Here is a tiny trained network, its code and every weight. The questions are about switching its units off for an input and a class, where a switched-off unit gives its printed mean instead of its output.

import numpy as np


def w(rows, s, z=0):
    codes = np.array(rows[::2]) - 128.0
    scale = np.full(codes.shape[1], s)
    scale[-1] = z or s
    return codes * scale


def f(y):
    return np.maximum(y, 0)


def log_softmax(a):
    a = a - a.max(-1, keepdims=True)
    return a - np.log(np.exp(a).sum(-1, keepdims=True))


def net(x, mask):
    res = np.array(x, float).reshape(1, 6) / 4 @ E
    y = f(res @ A[0][:, :-1].T + A[0][:, -1])
    res = res + np.where(mask, y, B[0][:, -1]) @ B[0][:, :-1]
    return log_softmax(res[-1] @ U[:, :-1].T + U[:, -1])


A, B = {}, {}
E = w([
[224,147,173,71],'x0',
[131,127,127,131],'x1',
[145,254,51,175],'x2',
[132,127,131,134],'x3',
[133,129,135,136],'x4',
[91,198,227,127],'x5',
],0.0086)
A[0] = w([
[126,232,87,191,32],'n0',
[146,71,73,118,148],'n1',
[85,211,203,80,90],'n2',
[91,113,133,197,21],'n3',
[78,155,204,162,92],'n4',
[187,98,80,100,34],'n5',
[128,167,82,150,102],'n6',
[204,130,163,115,26],'n7',
[148,101,160,112,122],'n8',
[2,93,107,204,161],'n9',
[83,77,148,106,78],'n10',
[88,40,187,118,79],'n11',
[94,81,153,52,27],'n12',
[193,129,171,105,162],'n13',
[78,134,105,181,71],'n14',
[113,185,208,53,143],'n15',
[174,105,57,109,69],'n16',
[86,59,146,49,77],'n17',
[130,118,86,125,115],'n18',
[132,206,64,154,46],'n19',
[63,113,100,188,118],'n20',
[200,131,107,47,36],'n21',
[113,62,168,128,144],'n22',
[231,188,136,88,79],'n23',
[248,144,172,143,45],'n24',
[189,122,126,131,134],'n25',
[119,162,181,92,122],'n26',
[98,71,165,118,96],'n27',
[180,79,63,99,251],'n28',
],0.0094,0.0033)
B[0] = w([
[216,164,76,138,224],'n0',
[104,79,219,208,205],'n1',
[131,37,142,205,203],'n2',
[94,107,39,53,154],'n3',
[106,45,144,229,186],'n4',
[95,46,178,186,172],'n5',
[189,183,118,125,186],'n6',
[85,96,18,72,166],'n7',
[159,154,107,110,169],'n8',
[66,74,78,38,255],'n9',
[191,165,78,117,176],'n10',
[254,188,73,133,216],'n11',
[200,180,73,139,179],'n12',
[52,99,62,61,196],'n13',
[92,102,69,41,179],'n14',
[88,69,176,182,208],'n15',
[92,67,174,227,187],'n16',
[215,193,60,161,204],'n17',
[130,109,190,159,162],'n18',
[241,162,97,146,211],'n19',
[62,115,87,53,203],'n20',
[100,71,92,88,180],'n21',
[192,211,100,120,201],'n22',
[100,101,88,43,200],'n23',
[91,75,61,61,187],'n24',
[69,98,98,104,167],'n25',
[100,51,154,191,174],'n26',
[192,209,66,136,186],'n27',
[77,125,229,194,245],'n28',
],0.0055,0.007)
U = w([
[208,170,89,154,83],'0',
[121,131,122,147,255],'1',
[92,107,90,72,78],'2',
[111,94,137,247,64],'3',
],0.014,0.0094)

Each question gives the input, the list of numbers given to net, and the class t.
The units are the neurons (one row each of A and B). Each row of codes is followed by its name. A weight is (code - 128) times the scale printed after its matrix; where a second scale follows, it is the last column's (A, B and U).
mask holds one flag per neuron, in row order. A switched-off neuron (its flag False) gives its mean, the last column of its row in B, instead of its output. The means were averaged over made-up inputs and are rounded, as every weight is.
A unit's drop is (log p(t) with every unit on - log p(t) with that unit switched off) / (log p(t) with every unit on - log p(t) with every unit switched off).
The circuit of an input: a set's keep is (log p(t) with only the set's units on - log p(t) with every unit switched off) / (log p(t) with every unit on - log p(t) with every unit switched off). Starting from the 12 units with the biggest drops (on a tie, the unit counted first), units are removed one at a time, each time the one whose removal leaves the highest keep (on an exact tie, the one counted first), for as long as the keep stays at least 0.8.
circuit, biggest first: the units of the circuit, biggest drop first
unit that matters most: the unit with the biggest drop
k most important neurons: the k neurons with the biggest drops, biggest first
drop of u: that unit's drop, to one decimal
input [-6,7,8,1,-6,1], class 0: circuit, biggest first -> (n0)
input [4,6,3,2,0,6], class 3: circuit, biggest first -> (n2; n15)
input [7,-1,-7,-3,8,0], class 0: 2 most important neurons -> (n11; n17)
input [-4,5,-7,-2,0,-7], class 0: circuit, biggest first -> (n11; n17)
input [-3,-1,-3,-5,5,-7], class 3: circuit, biggest first -> (n1; n28)
input [-1,-5,-8,-1,1,-7], class 0: circuit, biggest first -> (n11; n17)
input [-4,4,-5,4,4,-8], class 3: 3 most important neurons -> (n1; n28; n16)
input [-8,1,-5,-6,4,6], class 2: 3 most important neurons -> (n9; n20; n3)
input [-8,-1,1,-7,-5,-7], class 2: 3 most important neurons -> (n9; n20; n14)
input [-6,-2,8,-5,-7,4], class 0: 2 most important neurons -> (n0; n19)
input [-7,7,8,-6,-3,8], class 0: 4 most important neurons -> (n0; n19; n6; n28)
input [-8,-2,-6,0,4,3], class 2: 2 most important neurons -> (n9; n20)
input [6,8,-2,5,-5,7], class 3: drop of n4 -> 0.3
input [8,-8,4,-5,0,-6], class 2: unit that matters most -> n23
input [1,0,5,3,1,7], class 3: drop of n15 -> 0.2
input [-5,5,2,1,8,1], class 2: drop of n28 -> 0.1
